Each row is followed by its class.
[  71 -117  122 -191  231  -42  -27 -263  -40  453 -153    9  -57  204
 -189 -188 -106   36 -190 -135  -88  268   45  348 -228  -49 -282 -104
   48 -209   28  132  133] : q_507
[-261   64  384   16  -38  -33  202  258  383   98   -2  -53  458  -68
 -237 -215 -244  -49   93  238  -69 -203  435   88  205   70   12  278
   65 -195  -86   -5   35] : q_808
[-167   68  173    1   62 -123  162  215  165  178  -46 -106  290   97
 -179   43 -107  -60  257  131    1 -178  253   33  181  -88   37  256
  -32   16  -92  129  -16] : q_83
[-103  110  250   65  -92 -152  -48   91   -8 -239 -133 -307  337  276
  -94   84  -52 -221 -100  134 -160 -135  300  178  424   -7  255  499
  -78  137  -17    9  108] : q_808
[-135  -51  243   35  167 -100  109   34  266  167  -85    8  323   75
 -258  -78   61  -40    1   65   10 -107  230   42  268  -84  143  435
   95  114  -21   30  -12] : q_340
[-562    3 -206 -221 -297 -225  351   85   16 -419 -158 -581  353  401
  196  580  180 -402    0   83  204  -13 -164  356  309   90   77 -129
 -175  190   80 -255 -158] : q_507
[-405 -108  502  230   75   80  197    8  463 -289 -162 -162  441 -498
 -398 -221  153   94  257  482 -115 -240  527   24   -3 -163  123  131
 -134 -436  -59  -24  241] : q_970
[-113  153  -56   91 -250  220 -422  379 -252 -132 -102  -85 -222  167
  -48 -443 -357  207 -266  264  -25    5 -128 -254   54 -506  -34  -65
   87 -441  349   18    9] : q_970
[ -79 -330   71  -93   60 -163   23 -178 -249  280  -20 -287   76  221
 -189  270  306   16 -140  166  -97  254    7  203   86  146  253 -351
 -296   60  255  113    6] : q_109
[-201   71  338   25 -161  106 -174  145  377  -18  -48   31  450   24
 -337  -55 -154   18   51  205  -30 -235  272  -17  180 -208   21   75
  -32 -254  -76   -7    0] : q_109
[-225  -28  326   13  195   49  171  328  582 -137  -91 -184  229 -258
  -68   89  187 -122 -284  555   13 -198  186  -87  399  -99  246  716
  -42  -36 -226   31  136] : q_970
[  65 -222  316 -165  -28 -166 -193 -377 -385  476 -117  -42  179  223
 -331  273   -3   58 -388  225  -40  298  -60  506 -111  111  219  -42
 -258   64   27  201  224] : q_107
[ 127  165 -192   55  654  -87   26  458 -550  -95  151 -168 -125  150
  257 -308  135  -95 -239   78   13  112 -773 -124  -17 -210  271   53
   97  364  197 -156 -129] : q_528
[-128 -251  182  -23  -25  -81   10 -625  222  448 -111  198   61  116
 -292 -479  -59   55 -366 -204   42  176  -37  408 -190 -121 -131   99
   55 -334  130  -21  248] : q_367
[ 506  127  756 -213  411 -120  -89 -244  -25  404   55  110 -162  179
  102 -255 -143 -160 -356 -197 -255  336   18  324 -414  245  309   81
 -159  432  132 -198   53] : q_808
[-254  305  103 -212 -117   22 -314   66  640 -186 -299  134   92 -112
   -1 -385 -432   21   25   65  129  -91  244  -50   36   66  153  -14
  154 -233  233 -108  -36] : q_528
[  65 -209   80 -102  280  -80  -38 -280   92  216 -142    7   59  182
 -212 -258   90   59 -304  -33 -132  265   13  328 -129   87   14  -34
  -67   40   39   56   71] : q_340
[   1 -114   72    9 -242  -53  180   46  397  -32 -223  125 -148 -259
 -244 -175 -163  119   77   69  -37 -108  856 -271  529 -152  -35  573
  480 -358   48  -17  -10] : q_367
[ 316   84 -188  112  162  100 -289  325 -370  115  226   75 -525   99
  -69 -445 -127  214 -431 -147   -4  -77 -337 -125    5 -476 -147  366
  252 -104   83   49   10] : q_723
[  -6  172  207  193  -43  112 -294  309 -255  116  183   -3 -234 -148
 -273 -675 -304  349 -391   -8   16  195 -100 -247   36 -444    4   46
  365 -240  179 -127  105] : q_367
[  31 -156  116 -186   -6 -241  -72 -290 -241  866  127    5  -61  410
 -208  100   52  211 -242 -287   77  424   -5  211 -177 -105  -74  -30
   67   98  -77  198   26] : q_528
[ -61   14 -180   87 -204    6 -222  158  189 -200 -181 -134  133 -387
 -294   -2 -305 -120  227   97 -104 -244  617 -101  211  -73   59  -61
   98 -479  -55  182   30] : q_528
[-114 -105   24   53    8   93  -21  286  192 -100 -227   12  325 -237
 -119  -18 -202   13   93  207  -15 -149  405 -110  308   -1  168  152
  149 -237  188  165   20] : q_808
[-148   79  364   -2   66    8  103  -28  497  252   37  113  234 -170
 -155 -172 -118 -124   21  120   48 -154  371 -224   -3 -176 -128  470
  135 -302 -231   83  125] : q_83
[-110   27  274   31  172 -121   81    6  231  186   49  -38  509  177
 -331  -40   22  -85  110   34   32 -232  286   59  163 -186  -17  500
  -95  -52  -86   48   87] : q_109
[  80  401 -333   28  -52   19 -317  397 -821   58  178  -23 -341   -7
 -188 -442 -223  245 -564   21  -40  108 -292 -260  -56 -421   41  177
  336  -22   46  -22   90] : q_723
[  46  310  132  -16 -228  293 -618  280 -363 -241    4  -92 -165  455
 -249 -593 -608   46 -701  240 -189  247 -349   71  141 -217  186 -330
   64  -65  342   38   21] : q_340
[ -32  101  426  -41  280  -40   87   24  400  328  -23   64  358   78
 -143 -183 -203  -70   98  106 -189 -192  346  110   36   30   56  310
   71  -98 -171  166  109] : q_340
[-228   80  399   55   74  -73   15 -228  555  634   89  215  478  224
 -127  -39  -72   12  397    5  117 -106  645 -159   21 -490 -234   54
  254 -295   21  158  376] : q_367
[-150  -92   92  121  -21  176   39  368  233  480  -31  208  299 -204
 -273 -234 -174  149   -7   -8   -7 -168  573 -385  160 -452 -148  286
  362 -358  134   82   22] : q_109
[ -38  197  -28  188  142  188 -325  -40 -538 -112 -110  -27 -156 -131
 -445 -367   94  268 -568  196  -98   10 -241 -186  -40 -320  354  212
  285  -85  335 -151  101] : q_107
[ 162 -206  253 -225  169  -67 -183 -253  165  403   34   81  -61  208
 -403 -310  -43  -63 -508  -17  -62  101  -24  471 -129  -96 -158  -80
 -120 -220   -2   92  141] : q_83
[ 182 -391 -241  -91  -74  -61 -199 -231 -379  682  429  308 -324 -221
  179  -95  -86  125 -538 -746  233  290   -4   39 -489  -67 -489 -256
  413 -208  328   87   89] : q_367
[  99  241  -77  -30  174  122 -442  343 -329 -250  -22  103 -451 -215
 -221 -899 -220  320 -455 -115  -82  -30 -295  -89  -37 -387 -109   21
  365 -372  243 -141   14] : q_723
[ 445 -220  120 -167  406 -356   86 -516 -650  371  133 -228 -188  460
 -267  150  568   69 -425 -531  -98  368 -111  433 -283 -139  -76  432
  -70  263   38 -320 -117] : q_808
[-156   41  172   44   91   76  124  101  270   29   15   19  347   94
 -100 -184 -146 -165  190   29 -108 -260  367  -50  107  -84 -206  246
   -7 -200  -36  189   67] : q_340
[-219  189  163  -24  192    8  109  194  331  346   -1  105  333   19
 -276 -170   14   53   60  -43    0 -216  245  -98  150 -101  -53  435
  142   51 -112   30  -36] : q_107
[ 177   -6  -38 -143  121 -124  -63 -214 -312  269 -111   14  -68  262
 -102  -17 -172   26   54  200 -239  380  145  210 -228  -23  166 -512
  164  -13  209   60  -68] : q_808
[  88 -210  148 -314  278 -100 -231 -235 -104  405 -198  -95   21  198
 -352  -68   52   61 -409   62  -97  315  -51  552 -176 -129  -88 -189
 -171 -235  101   88  121] : q_507
[  11  -17  636   -4  -46 -128  244 -385   29  -92 -141  -95  635  679
  -63  139  -63 -277   93  172  101    8  -14  115  154   93  266  147
 -278  101  -88  -90  235] : q_507
[-341  355  333  -65   61   -2   78  164  265  365 -193   -3  435   24
 -437    5 -153  -54  440  523 -151 -361  235  276  392  370   29  117
 -283  -52  145  -32   10] : q_970
[-260  -47  259  103  219 -128  261   61  404  261   30  -50  266  -46
 -284 -132  207   60   67   84    1 -220  399 -112  189   27   41  544
  181   25 -166   66   24] : q_528
[ -12   -7  280  -20   33 -141 -161 -120   15  243    1  -70  256  247
 -604  -96  -55  -65   16   36  -45 -173  232  224  309 -245  -44  335
   15 -291   -2   58    8] : q_723
[ 200   84   39   74   99   82   13  209 -524 -369    3   12 -359  264
   82 -310  -59   19 -263   53  -86  -52 -503  -54  154 -140  151  352
   26  226   93   74  -43] : q_723
[   2 -269   94 -171  229  -81  -52 -273   97  370  -99   82   56   58
 -223  -40  291   23 -434  197    4  241   88   21   -4 -280   18   19
   80 -208   20   96  201] : q_367
[-208   89  245   -3 -118  -40  -54   60  177  225 -143  -73  378  213
 -224   50 -274  -88  163  335  -13 -153  378  -54  117 -183   75   16
   40 -257   -3  153  114] : q_107
[ 273 -332  265 -171  186   -8  152 -229 -208  381 -276  150 -133   85
 -131 -105 -149   99 -256 -185 -234  307   77  552 -203   -7 -102   37
  114   13  140   10    8] : q_109
[-238  -37  361   15   71 -122  -37 -103  696   42 -163  -45  275 -113
 -271 -111    9 -109  100  177  143 -130  185  109  145   80  122  282
 -127  -64 -116   -3   60] : q_723
[-175   32  333   51  167  -76  325   -9  212  225  -34   -8  327  -10
 -147 -102  145 -152   74 -201   23 -283  199   37  -79 -179  -16  655
 -103   57  -71 -108   -5] : q_970
[ 142  -99 -168 -221   43 -151   83 -182 -123  831  239   75  -97  339
 -144   86 -223   55 -127 -457  136  239 -161  280    2  158 -232  -59
   23   58 -103  363   54] : q_109
[  21  106  212   64  263   61 -210   55 -207 -303  -86 -127 -323  -48
 -283 -564   38  203 -441  334 -126  137 -229 -115   33  -99  359   54
  133  -39  224  -52   45] : q_507
[-350  125  206  -68  103   69 -105  256  342  268 -101   18  374 -111
 -401 -385 -137   96 -245   97 -161 -196  319  224   -3 -273 -183  265
  188 -284  -53  -25   41] : q_340
[-110  125  251  132   46  -71  -39  153  153  373  -22   68  347    3
 -244 -208 -192   72  236 -131  -62 -166  452 -101  220 -152 -110  256
  213 -111   -3   51  104] : q_367
[  27  232   16   62   18   32 -339  300 -396   83  -26  -70 -267  -67
 -169 -520 -199  226 -507   88   -7  106 -277 -171   15 -430  150  245
  184 -193  140 -114   86] : q_970
[  56 -290  -13 -215  221  -35  -90 -143 -110  747  -66  107  -84  -96
 -435 -286   -9  217 -479 -309   28  251   98  272 -193 -273 -376   70
  198 -432  104  105  117] : q_83
[  47  225  119  132   99  203 -326  314 -369 -318  -26  -60 -262 -182
  -56 -716 -481   86 -494  279  -89   37 -195 -226 -175 -218   17   69
  326 -389  260  -71  119] : q_507
[ -75  137  453   -4  158 -163   68  -48  267  495  -78   47  455  384
 -539 -376 -180  -21   93  339   32 -151   41  -50  311 -210  209  215
  -44 -267 -200   93  186] : q_83
[  74  120   56 -168  110  152 -214  216 -701 -375  -23 -204 -300  245
 -221 -103  145   90 -422  274  -82  144 -391 -210  104 -610  263 -378
   90 -160  256   50   16] : q_83
[  22  168  190 -119  256 -205  113  170  -38  274   27  -61  120  225
 -230   67   82   42   38  -98 -138 -133  270   98  108 -188   39  393
  154  269 -173   85  -60] : q_367
[  99  -19 -278  129   76   67 -198  489 -549   89   29  -36 -173 -260
 -123 -188  -44  201 -362  -51   60  -34 -255 -224  -53 -321  141  200
  119  -24  174  -29 -123] : q_507
[ 138 -353   12 -206  -85   -6  -47  -47 -429  343 -168   58   22    5
 -185  209  132   98 -331  -84  120  198    3  202   68   12   86 -247
 -237  -47  335   91  172] : q_808
[ 577 -222  392 -202  191  104 -105 -178  121  193  -22  201 -326  403
 -674 -481   -6  256 -379   45 -142  142  553  -94   94 -489 -356   38
  270 -505  -24    8  124] : q_83
[ 148 -330  199 -256  444  -87 -299  -55 -109  170 -324  -37   35  175
 -251 -146  246  332 -576   94 -125  425 -143  264 -143  -10  132 -263
  -63   89  -45  246  157] : q_367
[-199  125  433  -14  150   54  182   25  181  -73   42  -29  193  341
  -95   48   96 -231  288  129 -242 -223  309 -140  281  159  -83  285
  104  161  -45  215 -211] : q_528
[ 311  242   80    7  169  112 -286  316 -668   -4    6   -7 -386  165
 -214 -457  -23  245 -485 -168  -52   70 -329 -248   13 -456   59  294
  147   27  151 -186  -24] : q_528
[-262   91  -81  189  -55  -69 -424  269 -133  -76   27 -173 -374  -22
  -79 -795 -211  274 -494   93  157  141 -339 -263  -30 -186   79  -69
  327 -195  251   19   68] : q_808
[ 202   85  457 -311  879 -143  229 -232  544  690  157   47 -124  256
    4  237  176  -93  292   73 -303   65 -161  633  -85  134  207    1
   76  345  -44  101 -256] : q_83
[ 210  278  117  -93  391  -14 -261   59 -498  193  185    2 -442 -108
 -355 -527  100  401 -615 -131   40   83 -538  -84 -145 -573  274  305
  260 -177   82 -149  107] : q_83
[ 173   54  -70    4  187   94 -281  374 -425 -141   57    4 -418  -19
 -173 -368  122  133 -585   56   41   19 -397 -247  159 -479   95  274
  200   19  178 -103  -99] : q_107
[-553  -36  259  228 -205  -12 -168 -104  793   55 -130   43  619 -310
  -83 -445 -385  -17   63  354  110  -30  448  -98   78  -21  223  113
  153 -523   74   54  270] : q_528
[ -94   60  266   35  131 -126  107  -26  333   59  -41  -57  380  109
 -150  -91  -12  -98   45   99    0 -214  277  -16   55 -135  160  372
  -72  -28 -141   28  182] : q_109
[ -29  229    0   93  121  172 -377  200 -213  -87 -124   91  -10 -216
 -342 -537 -105  344 -384  292  -63  121 -301 -237  186 -307  391  -62
  290 -246  150  -99   86] : q_970
